Here is a tiny trained network, its code and every weight. The questions are about switching its units off for an input and a target symbol, where a switched-off unit gives its printed mean instead of its output.

import numpy as np


def w(rows, s, z=0):
    codes = np.array(rows[::2]) - 128.0
    scale = np.full(codes.shape[1], s)
    scale[-1] = z or s
    return codes * scale


def norm(h):
    return h / np.sqrt((h * h).mean(-1, keepdims=True) + 1e-5)


def f(y):
    return y / 2 * (1 + np.tanh(0.7978845608 * (y + 0.044715 * y**3)))


def softmax(a):
    e = np.exp(a - a.max(-1, keepdims=True))
    return e / e.sum(-1, keepdims=True)


def log_softmax(a):
    a = a - a.max(-1, keepdims=True)
    return a - np.log(np.exp(a).sum(-1, keepdims=True))


def net(x, mask):
    ids = ['ΞΠΣΨαβγδεζηθμτφω'.index(c) for c in x.split()]
    T = len(ids)
    res = E[ids] + P[:T]
    q, k, v = (norm(res) @ M[0].T for M in (Q, K, V))
    z = softmax(np.where(np.tri(T) > 0, q @ k.T / 4**0.5, -1e9)) @ v
    res = res + np.where(mask[0], z, O[0][:, -1]) @ O[0][:, :-1]
    y = f(norm(res) @ A[0][:, :-1].T + A[0][:, -1])
    res = res + np.where(mask[1:13], y, B[0][:, -1]) @ B[0][:, :-1]
    return log_softmax(norm(res)[-1] @ U[:, :-1].T + U[:, -1])


Q, K, V, O, A, B = {}, {}, {}, {}, {}, {}
E = w([
[151,157,169],'Ξ',
[139,144,142],'Π',
[125,78,186],'Σ',
[124,83,177],'Ψ',
[10,117,89],'α',
[139,131,168],'β',
[219,135,93],'γ',
[146,150,153],'δ',
[10,141,84],'ε',
[139,151,178],'ζ',
[140,154,143],'η',
[80,147,87],'θ',
[66,146,85],'μ',
[49,206,253],'τ',
[31,125,89],'φ',
[35,210,97],'ω',
],0.015)
P = w([
[153,1,23],'0',
[94,36,214],'1',
[145,217,110],'2',
[139,141,155],'3',
[127,148,155],'4',
[119,147,153],'5',
[115,151,153],'6',
[105,153,149],'7',
[103,153,155],'8',
[97,153,150],'9',
[93,150,151],'10',
[91,153,147],'11',
],0.0075)
Q[0] = w([
[139,73,7],'head 1',
[62,105,41],'head 1',
[165,133,145],'head 1',
[154,185,254],'head 1',
],0.024)
K[0] = w([
[204,61,21],'head 1',
[96,65,24],'head 1',
[167,147,154],'head 1',
[92,214,254],'head 1',
],0.018)
V[0] = w([
[254,129,112],'head 1',
[175,126,221],'head 1',
[140,178,203],'head 1',
[91,95,58],'head 1',
],0.018)
O[0] = w([
[156,7,92,2],'head 1',
[163,129,48,195],'head 1',
[219,178,82,226],'head 1',
[54,111,183,65],'head 1',
],0.019,0.01)
A[0] = w([
[133,75,89,91],'neuron 1',
[81,125,87,172],'neuron 2',
[25,158,82,154],'neuron 3',
[117,173,59,65],'neuron 4',
[138,163,183,54],'neuron 5',
[128,111,73,186],'neuron 6',
[107,149,152,158],'neuron 7',
[175,165,154,40],'neuron 8',
[233,4,35,2],'neuron 9',
[100,114,109,175],'neuron 10',
[215,151,189,155],'neuron 11',
[129,141,106,90],'neuron 12',
],0.023,0.004)
B[0] = w([
[96,161,120,139],'neuron 1',
[144,145,139,141],'neuron 2',
[178,126,85,189],'neuron 3',
[81,89,153,246],'neuron 4',
[116,126,98,160],'neuron 5',
[98,118,108,165],'neuron 6',
[149,117,109,162],'neuron 7',
[150,121,164,215],'neuron 8',
[255,96,116,204],'neuron 9',
[135,138,146,137],'neuron 10',
[176,128,157,254],'neuron 11',
[108,116,128,150],'neuron 12',
],0.062,0.0088)
U = w([
[157,169,120,121],'Ξ',
[98,94,151,101],'Π',
[108,60,6,107],'Σ',
[113,59,133,89],'Ψ',
[72,69,180,109],'α',
[118,150,96,95],'β',
[93,124,116,241],'γ',
[96,59,131,47],'δ',
[103,49,121,107],'ε',
[161,242,45,135],'ζ',
[83,158,105,253],'η',
[158,78,92,57],'θ',
[153,201,211,168],'μ',
[146,132,42,68],'τ',
[172,115,95,38],'φ',
[172,25,130,21],'ω',
],0.02,0.0069)

Each question gives the input, a string of symbols that net reads in full, and the target symbol t.
The units are the heads (4 rows each of Q, K, V and O) and the neurons (one row each of A and B). Each row of codes is followed by its name. A weight is (code - 128) times the scale printed after its matrix; where a second scale follows, it is the last column's (O, A, B and U).
mask holds one flag per unit, heads first, then neurons. A switched-off unit (its flag False) gives its mean, the last column of its rows in O or B, instead of its output. The means were averaged over made-up inputs and are rounded, as every weight is.
A unit's drop is (log p(t) with every unit on - log p(t) with that unit switched off) / (log p(t) with every unit on - log p(t) with every unit switched off).
The circuit of an input: a set's keep is (log p(t) with only the set's units on - log p(t) with every unit switched off) / (log p(t) with every unit on - log p(t) with every unit switched off). Starting from the 12 units with the biggest drops (on a tie, the unit counted first), units are removed one at a time, each time the one whose removal leaves the highest keep (on an exact tie, the one counted first), for as long as the keep stays at least 0.8.
circuit, biggest first: the units of the circuit, biggest drop first
most important unit: the unit with the biggest drop
top k neurons: the k neurons with the biggest drops, biggest first
drop of u: that unit's drop, to one decimal
input τ τ Π, target μ: circuit, biggest first => neuron 9; neuron 3
input θ Σ τ τ β β φ δ τ α, target α: circuit, biggest first => head 1
input Ψ τ δ, target μ: circuit, biggest first => neuron 9; neuron 3
input τ Π τ δ τ β τ φ β τ Ψ, target μ: top 2 neurons => neuron 3; neuron 9
input β δ θ, target Σ: top 2 neurons => neuron 3; neuron 11
input Ψ τ τ τ Ψ α τ τ η, target μ: top 2 neurons => neuron 9; neuron 3
input τ τ α τ ω, target ζ: top 2 neurons => neuron 3; neuron 9
input β Σ τ α, target Σ: top 3 neurons => neuron 3; neuron 11; neuron 4
input α τ ω α θ, target η: top 2 neurons => neuron 11; neuron 9
input β θ α Ψ τ τ μ, target Σ: top 2 neurons => neuron 3; neuron 11
input β τ ω φ τ τ τ μ ω φ, target Σ: top 2 neurons => neuron 3; neuron 11
input τ α τ Π δ α τ τ α Π, target μ: top 3 neurons => neuron 9; neuron 3; neuron 4
input θ Ψ Π α, target α: top 2 neurons => neuron 9; neuron 11
input γ τ α τ τ θ, target ω: most important unit => head 1
input β τ τ Ξ τ δ τ β Π α, target Σ: drop of neuron 11 => 0.6
input τ β τ η ε θ α β Ξ δ ε, target ζ: drop of neuron 4 => 0.4
input γ β μ Ψ γ Ξ θ Ψ φ, target ω: drop of neuron 11 => -0.1
input τ δ τ Ψ θ Ψ Π τ θ, target ζ: drop of head 1 => 5.1
